Below are the code and all the weights of a small trained network. Each question names an input and a class and asks about switching units off, where a switched-off unit gives its printed mean instead of its output.

import numpy as np


def w(rows, s, z=0):
    codes = np.array(rows[::2]) - 128.0
    scale = np.full(codes.shape[1], s)
    scale[-1] = z or s
    return codes * scale


def norm(h):
    return h / np.sqrt((h * h).mean(-1, keepdims=True) + 1e-5)


def f(y):
    return np.maximum(y, 0)


def log_softmax(a):
    a = a - a.max(-1, keepdims=True)
    return a - np.log(np.exp(a).sum(-1, keepdims=True))


def net(x, mask):
    res = np.array(x, float).reshape(1, 8) / 4 @ E
    u = 0
    for l in range(3):
        y = f(norm(res) @ A[l][:, :-1].T + A[l][:, -1])
        res = res + np.where(mask[u : u + 4], y, B[l][:, -1]) @ B[l][:, :-1]
        u += 4
    return log_softmax(norm(res)[-1] @ U[:, :-1].T + U[:, -1])


A, B = {}, {}
E = w([
[58,206,75,193,93,134,58,75,88],'x0',
[33,79,121,130,166,75,136,145,65],'x1',
[143,116,251,158,36,137,161,169,30],'x2',
[109,113,114,144,152,115,135,144,128],'x3',
[51,105,110,137,3,156,55,123,123],'x4',
[146,83,135,203,125,205,68,28,99],'x5',
[157,177,91,74,133,238,215,158,115],'x6',
[173,155,123,93,152,138,88,144,187],'x7',
],0.0049)
A[0] = w([
[147,124,152,139,164,46,86,135,169,3],'L0N1',
[121,185,28,164,78,227,97,120,135,125],'L0N2',
[140,188,148,184,194,142,154,131,8,76],'L0N3',
[42,133,2,42,171,57,186,193,99,46],'L0N4',
],0.0056,0.0032)
B[0] = w([
[214,64,84,185,118,89,16,196,191,157],'L0N1',
[130,77,168,139,158,129,44,29,96,254],'L0N2',
[185,185,80,103,114,2,152,195,139,183],'L0N3',
[51,244,160,75,162,112,194,185,69,239],'L0N4',
],0.006,0.0042)
A[1] = w([
[132,240,113,82,206,188,140,64,253,26],'L1N1',
[195,238,125,96,167,72,90,84,102,111],'L1N2',
[137,58,18,229,244,222,60,110,161,3],'L1N3',
[238,21,201,48,102,211,237,230,167,67],'L1N4',
],0.0042,0.0027)
B[1] = w([
[61,130,167,154,57,97,135,152,129,201],'L1N1',
[160,122,96,158,68,150,165,121,60,209],'L1N2',
[125,103,135,8,129,119,115,82,183,195],'L1N3',
[166,96,187,127,155,214,146,153,205,255],'L1N4',
],0.011,0.0036)
A[2] = w([
[73,168,23,138,66,162,110,64,127,65],'L2N1',
[73,160,109,114,191,97,178,183,125,2],'L2N2',
[117,78,123,108,132,63,113,204,203,57],'L2N3',
[36,1,214,190,70,108,106,147,46,101],'L2N4',
],0.0069,0.0024)
B[2] = w([
[90,92,210,119,106,160,110,106,100,230],'L2N1',
[68,146,92,27,154,111,192,128,175,200],'L2N2',
[112,115,128,227,95,153,81,117,65,185],'L2N3',
[58,210,255,111,93,128,139,108,42,254],'L2N4',
],0.0094,0.0048)
U = w([
[199,186,34,190,127,149,154,96,54,68],'0',
[86,120,22,180,171,141,78,142,193,3],'1',
[162,147,108,231,140,42,98,170,117,90],'2',
[223,87,209,118,177,217,193,189,213,130],'3',
[216,69,107,210,115,118,56,187,208,119],'4',
[15,174,252,109,104,153,93,85,55,188],'5',
[119,35,73,77,152,146,26,10,208,163],'6',
[34,189,32,42,198,65,206,217,151,177],'7',
],0.011,0.0047)

Each question gives the input, the list of numbers given to net, and the class t.
The units are the neurons (one row each of A and B). Each row of codes is followed by its name. A weight is (code - 128) times the scale printed after its matrix; where a second scale follows, it is the last column's (A, B and U).
mask holds one flag per neuron, layer by layer. A switched-off neuron (its flag False) gives its mean, the last column of its row in B, instead of its output. The means were averaged over made-up inputs and are rounded, as every weight is.
A unit's drop is (log p(t) with every unit on - log p(t) with that unit switched off) / (log p(t) with every unit on - log p(t) with every unit switched off).
The circuit of an input: a set's keep is (log p(t) with only the set's units on - log p(t) with every unit switched off) / (log p(t) with every unit on - log p(t) with every unit switched off). Starting from all 12 units, units are removed one at a time, each time the one whose removal leaves the highest keep (on an exact tie, the one counted first), for as long as the keep stays at least 0.8.
circuit, biggest first: the units of the circuit, biggest drop first
top k neurons: the k neurons with the biggest drops, biggest first
k most important neurons of layer l: the k neurons of layer l with the biggest drops, biggest first
drop of u: that unit's drop, to one decimal
input [3,-4,-4,5,0,-3,-5,2], class 4: top 4 neurons : L0N1, L2N4, L2N3, L2N2
input [7,-2,-8,2,-1,-3,8,6], class 5: circuit, biggest first : L2N1, L1N1
input [-6,5,3,-4,4,8,8,1], class 3: 2 most important neurons of layer 1 : L1N4, L1N1
input [8,-8,-1,6,-2,-6,-6,4], class 6: circuit, biggest first : L2N4
input [-7,-2,-6,5,7,-3,-4,3], class 4: circuit, biggest first : L2N3, L2N4
input [-2,0,-4,-4,-5,7,4,5], class 6: circuit, biggest first : L1N3, L0N4
input [-3,-1,-1,8,-6,5,-1,-3], class 3: 3 most important neurons of layer 0 : L0N2, L0N3, L0N4
input [-1,-6,-6,-7,-6,2,1,-3], class 6: top 3 neurons : L0N4, L2N4, L1N3
input [-2,6,1,8,5,-2,5,-4], class 7: circuit, biggest first : L0N4, L2N2
input [4,3,6,-5,-6,-1,-2,5], class 0: top 2 neurons : L0N3, L1N2
input [-3,4,-3,4,3,5,8,8], class 6: circuit, biggest first : L2N4, L0N2
input [4,-1,-1,-1,-3,1,-2,4], class 6: top 2 neurons : L0N4, L2N4
input [-1,-6,1,7,-4,5,-5,6], class 6: 2 most important neurons of layer 1 : L1N3, L1N4
input [3,-3,-5,-6,0,-3,-6,0], class 6: top neuron : L0N1
input [1,0,6,2,-4,-5,2,2], class 3: top 2 neurons : L1N4, L0N4
input [-7,2,-6,-5,1,7,8,-6], class 6: circuit, biggest first : L1N3, L0N4
input [8,5,8,3,-5,1,4,8], class 0: 2 most important neurons of layer 0 : L0N3, L0N4
input [-1,3,4,6,-8,2,-1,7], class 3: 2 most important neurons of layer 1 : L1N4, L1N1
input [3,8,-7,-1,3,8,7,3], class 6: top 2 neurons : L1N3, L2N4
input [8,-4,-7,7,-2,4,2,-5], class 6: circuit, biggest first : L1N3
input [-1,5,-7,2,5,1,4,-2], class 7: top 4 neurons : L0N4, L2N2, L2N4, L1N2
input [3,-6,5,4,-3,-2,1,6], class 3: 2 most important neurons of layer 2 : L2N4, L2N3
input [8,3,6,6,-7,-4,-4,-5], class 7: top 2 neurons : L0N3, L0N2
input [0,4,0,-3,0,-4,3,4], class 7: drop of L2N1 : 0.0
